Below are the code and all the weights of a small trained network. Each question names an input and a class and asks about switching units off, where a switched-off unit gives its printed mean instead of its output.

import numpy as np


def w(rows, s, z=0):
    codes = np.array(rows[::2]) - 128.0
    scale = np.full(codes.shape[1], s)
    scale[-1] = z or s
    return codes * scale


def f(y):
    return y / 2 * (1 + np.tanh(0.7978845608 * (y + 0.044715 * y**3)))


def log_softmax(a):
    a = a - a.max(-1, keepdims=True)
    return a - np.log(np.exp(a).sum(-1, keepdims=True))


def net(x, mask):
    res = np.array(x, float).reshape(1, 4) / 4 @ E
    y = f(res @ A[0][:, :-1].T + A[0][:, -1])
    res = res + np.where(mask, y, B[0][:, -1]) @ B[0][:, :-1]
    return log_softmax(res[-1] @ U[:, :-1].T + U[:, -1])


A, B = {}, {}
E = w([
[24,187,29,40,51,140,98,45,199],'x0',
[215,44,9,70,74,12,158,100,19],'x1',
[190,166,204,226,27,45,35,46,161],'x2',
[160,26,58,218,193,152,188,4,250],'x3',
],0.0046)
A[0] = w([
[32,213,224,181,184,238,104,148,233,52],'n0',
[115,229,201,59,73,106,73,252,15,74],'n1',
[78,91,55,36,220,194,206,192,99,60],'n2',
[198,162,191,216,20,30,25,42,160,5],'n3',
[28,174,38,42,47,132,92,48,187,78],'n4',
[165,39,82,204,197,147,180,33,216,70],'n5',
[210,74,201,193,198,117,147,189,72,69],'n6',
[195,61,38,82,81,41,148,106,53,84],'n7',
[216,69,207,200,200,116,149,194,66,62],'n8',
[196,59,36,81,81,38,148,106,52,83],'n9',
[78,92,55,37,221,193,204,192,99,61],'n10',
[215,71,205,198,199,117,150,192,68,65],'n11',
[180,156,176,194,34,60,58,64,153,104],'n12',
[195,61,38,82,81,39,149,106,53,85],'n13',
[215,71,205,198,199,117,150,192,68,66],'n14',
[110,205,179,69,71,112,90,224,41,107],'n15',
[37,170,48,52,48,133,97,56,181,85],'n16',
[166,36,81,208,196,148,186,32,219,66],'n17',
[179,155,175,192,33,63,62,65,153,103],'n18',
[193,63,41,84,82,44,147,107,55,84],'n19',
[177,155,175,193,34,59,61,65,153,104],'n20',
[31,173,43,45,49,133,93,51,186,78],'n21',
],0.0045,0.0022)
B[0] = w([
[172,153,215,125,144,202,52,162,215,253],'n0',
[79,44,80,30,56,77,46,71,169,254],'n1',
[71,89,98,161,184,172,147,203,74,208],'n2',
[50,64,76,151,182,183,141,254,75,219],'n3',
[174,167,99,181,92,87,177,192,146,217],'n4',
[90,69,88,37,64,84,56,96,164,228],'n5',
[160,155,97,155,90,89,160,168,151,196],'n6',
[154,150,194,134,151,186,81,149,184,208],'n7',
[162,157,94,156,86,87,162,172,153,205],'n8',
[152,148,193,135,148,184,82,148,180,211],'n9',
[76,93,99,157,180,169,146,197,78,207],'n10',
[165,161,93,159,80,84,164,179,156,202],'n11',
[81,99,103,147,177,162,146,169,80,202],'n12',
[152,149,194,135,150,185,81,148,182,209],'n13',
[164,159,94,158,83,86,163,175,154,203],'n14',
[103,89,98,63,87,95,82,87,148,223],'n15',
[172,165,101,180,94,89,175,188,145,206],'n16',
[87,64,87,37,59,83,53,96,166,232],'n17',
[85,102,104,145,173,161,145,165,83,199],'n18',
[156,151,196,135,153,189,78,150,187,204],'n19',
[79,99,103,147,178,163,147,170,78,200],'n20',
[178,170,98,183,88,85,179,198,148,212],'n21',
],0.0078,0.0041)
U = w([
[98,63,98,45,79,71,76,86,144,106],'0',
[160,179,255,139,164,201,92,133,177,110],'1',
[74,95,94,154,209,163,171,158,34,119],'2',
[181,202,94,170,87,47,206,145,135,122],'3',
[139,163,170,125,159,108,156,14,69,248],'4',
[141,163,152,129,159,115,168,38,64,47],'5',
],0.012)

Each question gives the input, the list of numbers given to net, and the class t.
The units are the neurons (one row each of A and B). Each row of codes is followed by its name. A weight is (code - 128) times the scale printed after its matrix; where a second scale follows, it is the last column's (A, B and U).
mask holds one flag per neuron, in row order. A switched-off neuron (its flag False) gives its mean, the last column of its row in B, instead of its output. The means were averaged over made-up inputs and are rounded, as every weight is.
A unit's drop is (log p(t) with every unit on - log p(t) with that unit switched off) / (log p(t) with every unit on - log p(t) with every unit switched off).
The circuit of an input: a set's keep is (log p(t) with only the set's units on - log p(t) with every unit switched off) / (log p(t) with every unit on - log p(t) with every unit switched off). Starting from the 12 units with the biggest drops (on a tie, the unit counted first), units are removed one at a time, each time the one whose removal leaves the highest keep (on an exact tie, the one counted first), for as long as the keep stays at least 0.8.
circuit, biggest first: the units of the circuit, biggest drop first
unit that matters most: the unit with the biggest drop
top k neurons: the k neurons with the biggest drops, biggest first
drop when u is switched off: that unit's drop, to one decimal
input [7,-7,8,-4], class 2: circuit, biggest first => n3, n20
input [-6,0,1,5], class 3: unit that matters most => n1
input [-2,0,2,-4], class 0: top 2 neurons => n1, n15
input [2,-1,1,3], class 4: top 2 neurons => n1, n15
input [8,-4,3,-7], class 3: top 3 neurons => n21, n4, n16
input [-5,-3,5,4], class 2: top 2 neurons => n3, n1
input [-1,0,3,-3], class 4: top 2 neurons => n17, n5
input [-4,4,-5,-5], class 0: top 3 neurons => n1, n15, n3
input [8,1,6,6], class 3: drop when n4 is switched off => 0.4
input [7,2,5,6], class 3: drop when n16 is switched off => 0.6
input [2,-3,-2,0], class 4: drop when n13 is switched off => 0.2
input [5,3,5,1], class 2: drop when n11 is switched off => 0.1
input [2,-2,0,-3], class 4: top 2 neurons => n17, n5
input [0,-2,2,-5], class 0: unit that matters most => n1
